Here is a tiny trained network, its code and every weight. The questions are about switching its units off for an input and a target symbol, where a switched-off unit gives its printed mean instead of its output.

import numpy as np


def w(rows, s, z=0):
    codes = np.array(rows[::2]) - 128.0
    scale = np.full(codes.shape[1], s)
    scale[-1] = z or s
    return codes * scale


def norm(h):
    return h / np.sqrt((h * h).mean(-1, keepdims=True) + 1e-5)


def f(y):
    return y / 2 * (1 + np.tanh(0.7978845608 * (y + 0.044715 * y**3)))


def softmax(a):
    e = np.exp(a - a.max(-1, keepdims=True))
    return e / e.sum(-1, keepdims=True)


def log_softmax(a):
    a = a - a.max(-1, keepdims=True)
    return a - np.log(np.exp(a).sum(-1, keepdims=True))


def net(x, mask):
    ids = ['ΣΦβεζμξ'.index(c) for c in x.split()]
    T = len(ids)
    res = E[ids] + P[:T]
    r = norm(res)
    for j in range(3):
        rows = slice(2 * j, 2 * j + 2)
        q, k, v = (r @ M[0][rows].T for M in (Q, K, V))
        z = softmax(np.where(np.tri(T) > 0, q @ k.T / 2**0.5, -1e9)) @ v
        o = O[0][rows]
        res = res + np.where(mask[j], z, o[:, -1]) @ o[:, :-1]
    y = f(norm(res) @ A[0][:, :-1].T + A[0][:, -1])
    res = res + np.where(mask[3:15], y, B[0][:, -1]) @ B[0][:, :-1]
    return log_softmax(norm(res)[-1] @ U[:, :-1].T + U[:, -1])


Q, K, V, O, A, B = {}, {}, {}, {}, {}, {}
E = w([
[182,90,99,180,109],'Σ',
[170,109,49,177,179],'Φ',
[46,207,149,123,51],'β',
[184,182,139,144,159],'ε',
[32,245,68,113,208],'ζ',
[28,133,171,91,97],'μ',
[31,137,100,88,157],'ξ',
],0.011)
P = w([
[230,76,127,107,119],'0',
[141,132,153,254,158],'1',
[132,136,165,247,188],'2',
[151,229,149,140,140],'3',
[144,112,163,165,95],'4',
[121,111,186,212,154],'5',
[137,161,196,172,160],'6',
[124,158,197,123,138],'7',
[130,84,175,177,112],'8',
[131,111,188,187,166],'9',
],0.0079)
Q[0] = w([
[204,144,142,203,175],'H0',
[135,127,194,169,184],'H0',
[174,118,175,236,185],'H1',
[123,132,130,138,131],'H1',
[81,111,223,240,184],'H2',
[2,164,158,57,120],'H2',
],0.01)
K[0] = w([
[176,90,87,34,72],'H0',
[107,94,121,72,83],'H0',
[184,86,77,9,89],'H1',
[106,145,80,133,143],'H1',
[161,176,156,46,182],'H2',
[72,164,215,120,124],'H2',
],0.012)
V[0] = w([
[160,215,153,177,214],'H0',
[109,92,81,201,123],'H0',
[223,161,120,179,23],'H1',
[192,46,65,134,124],'H1',
[56,186,115,183,40],'H2',
[2,81,158,57,155],'H2',
],0.0084)
O[0] = w([
[180,175,190,161,221,161],'H0',
[142,254,121,63,118,116],'H0',
[66,90,191,34,133,235],'H1',
[160,189,81,30,43,42],'H1',
[46,129,60,153,114,254],'H2',
[161,139,85,196,68,67],'H2',
],0.008,0.0055)
A[0] = w([
[253,151,171,100,142,154],'N0',
[178,150,173,166,118,131],'N1',
[104,77,77,164,187,197],'N2',
[103,167,101,128,150,218],'N3',
[98,116,129,103,131,116],'N4',
[144,131,154,131,109,2],'N5',
[131,87,172,192,142,85],'N6',
[143,114,139,24,168,244],'N7',
[234,129,171,128,154,153],'N8',
[99,88,133,86,82,86],'N9',
[116,197,153,167,95,151],'N10',
[69,122,55,92,153,97],'N11',
],0.012,0.002)
B[0] = w([
[85,139,83,226,93,188],'N0',
[62,40,155,147,131,138],'N1',
[200,141,72,84,120,253],'N2',
[215,117,91,45,129,208],'N3',
[129,145,105,128,118,164],'N4',
[94,133,94,124,155,105],'N5',
[119,120,132,56,95,232],'N6',
[202,130,182,147,99,238],'N7',
[32,174,2,229,117,166],'N8',
[101,122,92,170,187,149],'N9',
[138,87,150,75,101,244],'N10',
[128,164,70,147,151,171],'N11',
],0.0078,0.0048)
U = w([
[141,142,117,50,71,34],'Σ',
[124,125,91,44,77,182],'Φ',
[1,124,72,163,179,79],'β',
[121,94,178,62,188,216],'ε',
[134,147,172,220,184,5],'ζ',
[127,104,86,176,83,82],'μ',
[172,168,118,148,60,184],'ξ',
],0.0085,0.0019)

Each question gives the input, a string of symbols that net reads in full, and the target symbol t.
The units are the heads (2 rows each of Q, K, V and O) and the neurons (one row each of A and B). Each row of codes is followed by its name. A weight is (code - 128) times the scale printed after its matrix; where a second scale follows, it is the last column's (O, A, B and U).
mask holds one flag per unit, heads first, then neurons. A switched-off unit (its flag False) gives its mean, the last column of its rows in O or B, instead of its output. The means were averaged over made-up inputs and are rounded, as every weight is.
A unit's drop is (log p(t) with every unit on - log p(t) with that unit switched off) / (log p(t) with every unit on - log p(t) with every unit switched off).
The circuit of an input: a set's keep is (log p(t) with only the set's units on - log p(t) with every unit switched off) / (log p(t) with every unit on - log p(t) with every unit switched off). Starting from the 12 units with the biggest drops (on a tie, the unit counted first), units are removed one at a time, each time the one whose removal leaves the highest keep (on an exact tie, the one counted first), for as long as the keep stays at least 0.8.
units of the circuit, in order: the units of the circuit, biggest drop first
unit that matters most: the unit with the biggest drop
k most important neurons: the k neurons with the biggest drops, biggest first
which heads matter: for each layer, one digit per head in row order, 1 if its drop is at least 0.15 and else 0, layers parted by /
input ξ ξ Φ Φ ε, target μ: units of the circuit, in order => [H1; H0]
input ζ β β β β ζ ε, target β: units of the circuit, in order => [N8; N7]
input μ ζ β β μ ξ β Φ, target Φ: which heads matter => 111
input ζ β ζ, target ζ: units of the circuit, in order => [H1; H0]
input Φ β β β ε ζ Σ, target ξ: most important neuron => [N7]
input β ε Φ ζ μ Σ, target ε: which heads matter => 011
input ε β μ ε Σ, target ζ: which heads matter => 100
input μ Φ ξ, target μ: which heads matter => 001
input ξ β μ, target ξ: which heads matter => 010
input Φ β ε ε β ζ, target ε: units of the circuit, in order => [N8; N3]
input Φ β Φ Φ ζ β ε, target ξ: units of the circuit, in order => [H1; N0; N7]
input β β β ε β, target β: units of the circuit, in order => [H2; H1]
input μ β β ξ β Φ β β μ ε, target Φ: which heads matter => 100
input ε β ξ, target ε: unit that matters most => H2
input β ε β ε, target ε: which heads matter => 110
input Φ μ β, target Φ: which heads matter => 010
input ζ β β, target ζ: units of the circuit, in order => [H1; H0]
input Φ β ξ, target Φ: which heads matter => 010
input ε β β, target ε: which heads matter => 000
input ξ ε β β β Σ, target ξ: units of the circuit, in order => [H1]
input ε β ε β ε ζ β ε, target ζ: which heads matter => 100
input ε β Φ β Φ β β ξ Φ, target ζ: 3 most important neurons => [N7; N8; N0]
input Φ Σ ξ ε ε Φ Φ, target ξ: 3 most important neurons => [N7; N0; N8]
input ε ξ Φ μ, target ξ: units of the circuit, in order => [H2; H1; H0]
input ξ ζ ε β Φ β ξ Φ, target μ: which heads matter => 111
input β ζ ξ μ, target ζ: which heads matter => 110
